Below is a small trained network, with its code and all its weights. Each question gives an input and a target symbol and asks what happens when units are switched off, that is, made to give their printed mean instead of their output.

import numpy as np


def w(rows, s, z=0):
    codes = np.array(rows[::2]) - 128.0
    scale = np.full(codes.shape[1], s)
    scale[-1] = z or s
    return codes * scale


def norm(h):
    return h / np.sqrt((h * h).mean(-1, keepdims=True) + 1e-5)


def f(y):
    return y / 2 * (1 + np.tanh(0.7978845608 * (y + 0.044715 * y**3)))


def softmax(a):
    e = np.exp(a - a.max(-1, keepdims=True))
    return e / e.sum(-1, keepdims=True)


def log_softmax(a):
    a = a - a.max(-1, keepdims=True)
    return a - np.log(np.exp(a).sum(-1, keepdims=True))


def net(x, mask):
    ids = ['ΓΔΞΦΨΩαβεζθμπτ'.index(c) for c in x.split()]
    T = len(ids)
    res = E[ids] + P[:T]
    r = norm(res)
    for j in range(3):
        rows = slice(3 * j, 3 * j + 3)
        q, k, v = (r @ M[0][rows].T for M in (Q, K, V))
        z = softmax(np.where(np.tri(T) > 0, q @ k.T / 3**0.5, -1e9)) @ v
        o = O[0][rows]
        res = res + np.where(mask[j], z, o[:, -1]) @ o[:, :-1]
    y = f(norm(res) @ A[0][:, :-1].T + A[0][:, -1])
    res = res + np.where(mask[3:11], y, B[0][:, -1]) @ B[0][:, :-1]
    return log_softmax(norm(res)[-1] @ U[:, :-1].T + U[:, -1])


Q, K, V, O, A, B = {}, {}, {}, {}, {}, {}
E = w([
[73,110,121,122],'Γ',
[117,140,138,175],'Δ',
[191,181,118,123],'Ξ',
[1,86,116,125],'Φ',
[65,128,111,159],'Ψ',
[142,131,146,169],'Ω',
[123,148,113,176],'α',
[142,136,186,105],'β',
[77,114,130,141],'ε',
[131,174,138,28],'ζ',
[137,158,82,101],'θ',
[125,139,131,171],'μ',
[103,123,163,79],'π',
[119,138,144,174],'τ',
],0.0091)
P = w([
[102,74,129,161],'0',
[92,116,136,161],'1',
[79,141,142,158],'2',
[63,162,149,155],'3',
[44,197,152,158],'4',
[31,229,160,145],'5',
[35,255,171,130],'6',
],0.0031)
Q[0] = w([
[46,181,140,138],'H0',
[96,95,177,120],'H0',
[100,126,113,116],'H0',
[99,168,156,126],'H1',
[132,150,105,123],'H1',
[39,255,150,156],'H1',
[162,71,130,62],'H2',
[83,198,186,127],'H2',
[206,56,125,117],'H2',
],0.029)
K[0] = w([
[112,212,203,73],'H0',
[36,108,180,141],'H0',
[74,164,139,87],'H0',
[134,154,151,85],'H1',
[131,142,100,99],'H1',
[112,246,158,47],'H1',
[141,6,133,115],'H2',
[159,176,161,41],'H2',
[141,79,108,226],'H2',
],0.019)
V[0] = w([
[113,72,115,155],'H0',
[158,95,124,101],'H0',
[152,147,64,192],'H0',
[185,176,63,229],'H1',
[135,134,116,133],'H1',
[134,96,248,250],'H1',
[96,129,135,147],'H2',
[191,151,152,115],'H2',
[159,154,242,170],'H2',
],0.011)
O[0] = w([
[129,211,117,121,43],'H0',
[82,123,159,121,49],'H0',
[78,123,110,216,149],'H0',
[2,99,133,184,255],'H1',
[111,133,128,133,143],'H1',
[154,7,197,192,77],'H1',
[157,110,113,147,114],'H2',
[115,173,207,108,220],'H2',
[179,128,223,153,223],'H2',
],0.009,0.0044)
A[0] = w([
[125,92,222,147,24],'N0',
[153,89,137,105,126],'N1',
[68,55,100,59,69],'N2',
[187,193,126,199,145],'N3',
[62,131,75,32,137],'N4',
[57,97,104,162,85],'N5',
[100,137,146,20,130],'N6',
[34,194,252,121,3],'N7',
],0.013,0.003)
B[0] = w([
[71,111,126,51,170],'N0',
[146,114,155,156,130],'N1',
[110,166,188,131,125],'N2',
[61,95,124,135,137],'N3',
[68,111,199,104,156],'N4',
[151,189,95,86,184],'N5',
[165,171,80,182,147],'N6',
[203,215,219,254,249],'N7',
],0.019,0.012)
U = w([
[142,193,102,42,95],'Γ',
[2,180,105,79,114],'Δ',
[123,139,9,160,142],'Ξ',
[83,84,135,133,129],'Φ',
[54,111,188,63,57],'Ψ',
[93,73,153,134,102],'Ω',
[255,124,112,94,4],'α',
[178,65,239,56,85],'β',
[62,77,127,152,119],'ε',
[128,99,120,95,122],'ζ',
[141,190,198,207,215],'θ',
[96,88,154,131,54],'μ',
[37,103,68,191,79],'π',
[204,42,78,196,94],'τ',
],0.011,0.0024)

Each question gives the input, a string of symbols that net reads in full, and the target symbol t.
The units are the heads (3 rows each of Q, K, V and O) and the neurons (one row each of A and B). Each row of codes is followed by its name. A weight is (code - 128) times the scale printed after its matrix; where a second scale follows, it is the last column's (O, A, B and U).
mask holds one flag per unit, heads first, then neurons. A switched-off unit (its flag False) gives its mean, the last column of its rows in O or B, instead of its output. The means were averaged over made-up inputs and are rounded, as every weight is.
A unit's drop is (log p(t) with every unit on - log p(t) with that unit switched off) / (log p(t) with every unit on - log p(t) with every unit switched off).
The circuit of an input: a set's keep is (log p(t) with only the set's units on - log p(t) with every unit switched off) / (log p(t) with every unit on - log p(t) with every unit switched off). Starting from all 11 units, units are removed one at a time, each time the one whose removal leaves the highest keep (on an exact tie, the one counted first), for as long as the keep stays at least 0.8.
units of the circuit, in order: the units of the circuit, biggest drop first
unit that matters most: the unit with the biggest drop
k most important neurons: the k neurons with the biggest drops, biggest first
which heads matter: for each layer, one digit per head in row order, 1 if its drop is at least 0.15 and else 0, layers parted by /
input α Ξ τ τ Ξ β, target β: which heads matter : 010
input β τ Ξ Ψ Γ θ α, target Δ: unit that matters most : H2
input Ξ Ψ Δ Ξ ε θ Ψ, target Δ: which heads matter : 001
input α Ξ ε ε ε θ ε, target Δ: 2 most important neurons : N7, N4
input Ψ Ξ τ θ Γ, target Δ: which heads matter : 001
input Ψ Ξ ζ Ξ Γ, target Γ: units of the circuit, in order : H1, N7
input Φ Ξ ε ε Ω θ, target Δ: which heads matter : 001
input θ Ξ θ μ, target Δ: units of the circuit, in order : H2, N7
input Δ α Φ, target Ψ: which heads matter : 011
input α α Φ α, target π: which heads matter : 101
input ε τ Δ β Ω Ξ β, target β: units of the circuit, in order : H1, N7, H0
input Ψ Γ Ψ ε, target τ: units of the circuit, in order : H1, H2, N7, N0
input ζ τ α Φ μ ε β, target Γ: which heads matter : 010
input Ξ ζ Ξ α Ψ, target Γ: 2 most important neurons : N7, N6
input μ ε π α α, target α: which heads matter : 010
input μ ζ ε β ε Ξ, target Γ: unit that matters most : H1
input τ θ Ξ Ξ θ ε Δ, target Δ: which heads matter : 011
input α Ξ Φ Δ Ξ π Ψ, target α: which heads matter : 110
input ε ε β Ψ Φ, target β: which heads matter : 010
input Γ α Ξ π τ, target α: unit that matters most : H1
input Ψ α ζ Ψ Ξ, target Γ: units of the circuit, in order : N7, H1
input θ Φ ε Δ, target Δ: which heads matter : 001
input Ξ Ξ Ξ α Ψ Ξ π, target α: 2 most important neurons : N7, N6
input ε Φ Φ, target Ψ: 4 most important neurons : N4, N7, N5, N2
